Here is a tiny trained network, its code and every weight. The questions are about switching its units off for an input and a class, where a switched-off unit gives its printed mean instead of its output.

import numpy as np


def w(rows, s, z=0):
    codes = np.array(rows[::2]) - 128.0
    scale = np.full(codes.shape[1], s)
    scale[-1] = z or s
    return codes * scale


def f(y):
    return y / 2 * (1 + np.tanh(0.7978845608 * (y + 0.044715 * y**3)))


def log_softmax(a):
    a = a - a.max(-1, keepdims=True)
    return a - np.log(np.exp(a).sum(-1, keepdims=True))


def net(x, mask):
    res = np.array(x, float).reshape(1, 3) / 4 @ E
    y = f(res @ A[0][:, :-1].T + A[0][:, -1])
    res = res + np.where(mask, y, B[0][:, -1]) @ B[0][:, :-1]
    return log_softmax(res[-1] @ U[:, :-1].T + U[:, -1])


A, B = {}, {}
E = w([
[55,39,142,202,154,176,129,163,145,200,93],'x0',
[179,85,126,129,199,55,249,131,125,168,91],'x1',
[119,128,159,143,57,112,175,153,191,24,94],'x2',
],0.015)
A[0] = w([
[123,182,93,89,113,130,114,116,128,189,172,4],'neuron 0',
[24,156,157,95,70,153,22,110,147,115,141,103],'neuron 1',
[148,128,169,140,79,80,173,119,151,72,132,57],'neuron 2',
[91,90,141,182,148,143,55,174,73,144,132,240],'neuron 3',
[117,228,164,159,73,168,66,125,169,69,146,138],'neuron 4',
[169,133,102,141,96,88,60,136,136,96,198,122],'neuron 5',
[119,95,175,140,142,103,194,200,244,119,55,120],'neuron 6',
[177,114,127,137,170,85,184,135,148,157,115,164],'neuron 7',
[157,47,176,89,200,10,199,76,114,115,96,193],'neuron 8',
[120,116,129,89,25,108,198,69,134,35,111,198],'neuron 9',
[163,188,95,122,190,138,135,88,39,232,137,235],'neuron 10',
[186,210,184,114,100,133,108,76,97,134,149,57],'neuron 11',
[148,159,60,81,142,93,60,86,122,157,134,53],'neuron 12',
[81,158,120,96,33,153,130,134,163,2,147,196],'neuron 13',
[113,177,60,114,145,113,112,110,101,155,161,62],'neuron 14',
],0.0094,0.0031)
B[0] = w([
[138,116,219,151,165,125,101,118,164,136,127,168],'neuron 0',
[29,141,53,99,134,26,142,249,52,67,236,237],'neuron 1',
[111,93,125,133,125,107,174,69,195,187,143,185],'neuron 2',
[78,51,134,134,101,230,92,125,150,189,178,194],'neuron 3',
[56,216,106,57,131,32,194,227,30,52,221,239],'neuron 4',
[122,103,42,90,82,121,139,161,98,183,97,187],'neuron 5',
[163,137,212,254,161,111,202,104,202,159,98,210],'neuron 6',
[127,158,99,101,69,83,218,180,116,120,143,204],'neuron 7',
[145,187,123,95,95,59,234,151,74,134,244,248],'neuron 8',
[183,155,147,165,151,80,202,111,137,151,132,225],'neuron 9',
[135,139,104,25,124,112,110,108,101,136,133,251],'neuron 10',
[65,110,69,138,77,156,130,186,80,90,76,194],'neuron 11',
[172,77,185,102,136,155,51,97,145,218,115,188],'neuron 12',
[215,145,138,152,165,95,126,206,102,82,185,252],'neuron 13',
[144,109,186,110,123,104,79,155,158,153,191,172],'neuron 14',
],0.0082,0.019)
U = w([
[128,122,167,153,155,142,79,171,141,129,178,38],'0',
[214,123,145,90,143,155,60,28,135,167,103,96],'1',
[83,76,94,168,95,220,110,162,130,183,111,152],'2',
[138,187,150,119,104,163,121,114,105,86,40,3],'3',
[184,161,149,217,131,96,186,135,151,144,120,161],'4',
[109,184,50,44,116,81,146,195,1,83,163,204],'5',
[115,188,111,113,187,130,100,50,191,49,73,4],'6',
],0.0099,0.0041)

Each question gives the input, the list of numbers given to net, and the class t.
The units are the neurons (one row each of A and B). Each row of codes is followed by its name. A weight is (code - 128) times the scale printed after its matrix; where a second scale follows, it is the last column's (A, B and U).
mask holds one flag per neuron, in row order. A switched-off neuron (its flag False) gives its mean, the last column of its row in B, instead of its output. The means were averaged over made-up inputs and are rounded, as every weight is.
A unit's drop is (log p(t) with every unit on - log p(t) with that unit switched off) / (log p(t) with every unit on - log p(t) with every unit switched off).
The circuit of an input: a set's keep is (log p(t) with only the set's units on - log p(t) with every unit switched off) / (log p(t) with every unit on - log p(t) with every unit switched off). Starting from the 12 units with the biggest drops (on a tie, the unit counted first), units are removed one at a time, each time the one whose removal leaves the highest keep (on an exact tie, the one counted first), for as long as the keep stays at least 0.8.
circuit, biggest first: the units of the circuit, biggest drop first
unit that matters most: the unit with the biggest drop
k most important neurons: the k neurons with the biggest drops, biggest first
drop of u: that unit's drop, to one decimal
input [5,-5,-6], class 2: unit that matters most : neuron 3
input [-6,2,6], class 4: circuit, biggest first : (neuron 1; neuron 9)
input [-6,0,-5], class 1: 2 most important neurons : (neuron 1; neuron 4)
input [6,-7,-8], class 2: 4 most important neurons : (neuron 3; neuron 4; neuron 8; neuron 13)
input [6,8,-3], class 4: 3 most important neurons : (neuron 6; neuron 4; neuron 1)
input [5,-4,-8], class 2: 2 most important neurons : (neuron 3; neuron 4)
input [8,-5,-5], class 2: 2 most important neurons : (neuron 3; neuron 4)
input [-2,-1,7], class 4: 2 most important neurons : (neuron 9; neuron 6)
input [-5,1,-6], class 1: drop of neuron 4 : 0.4
input [5,-4,-6], class 2: drop of neuron 3 : 0.2
input [8,1,2], class 2: drop of neuron 13 : 0.1
input [3,5,1], class 4: drop of neuron 6 : 0.1
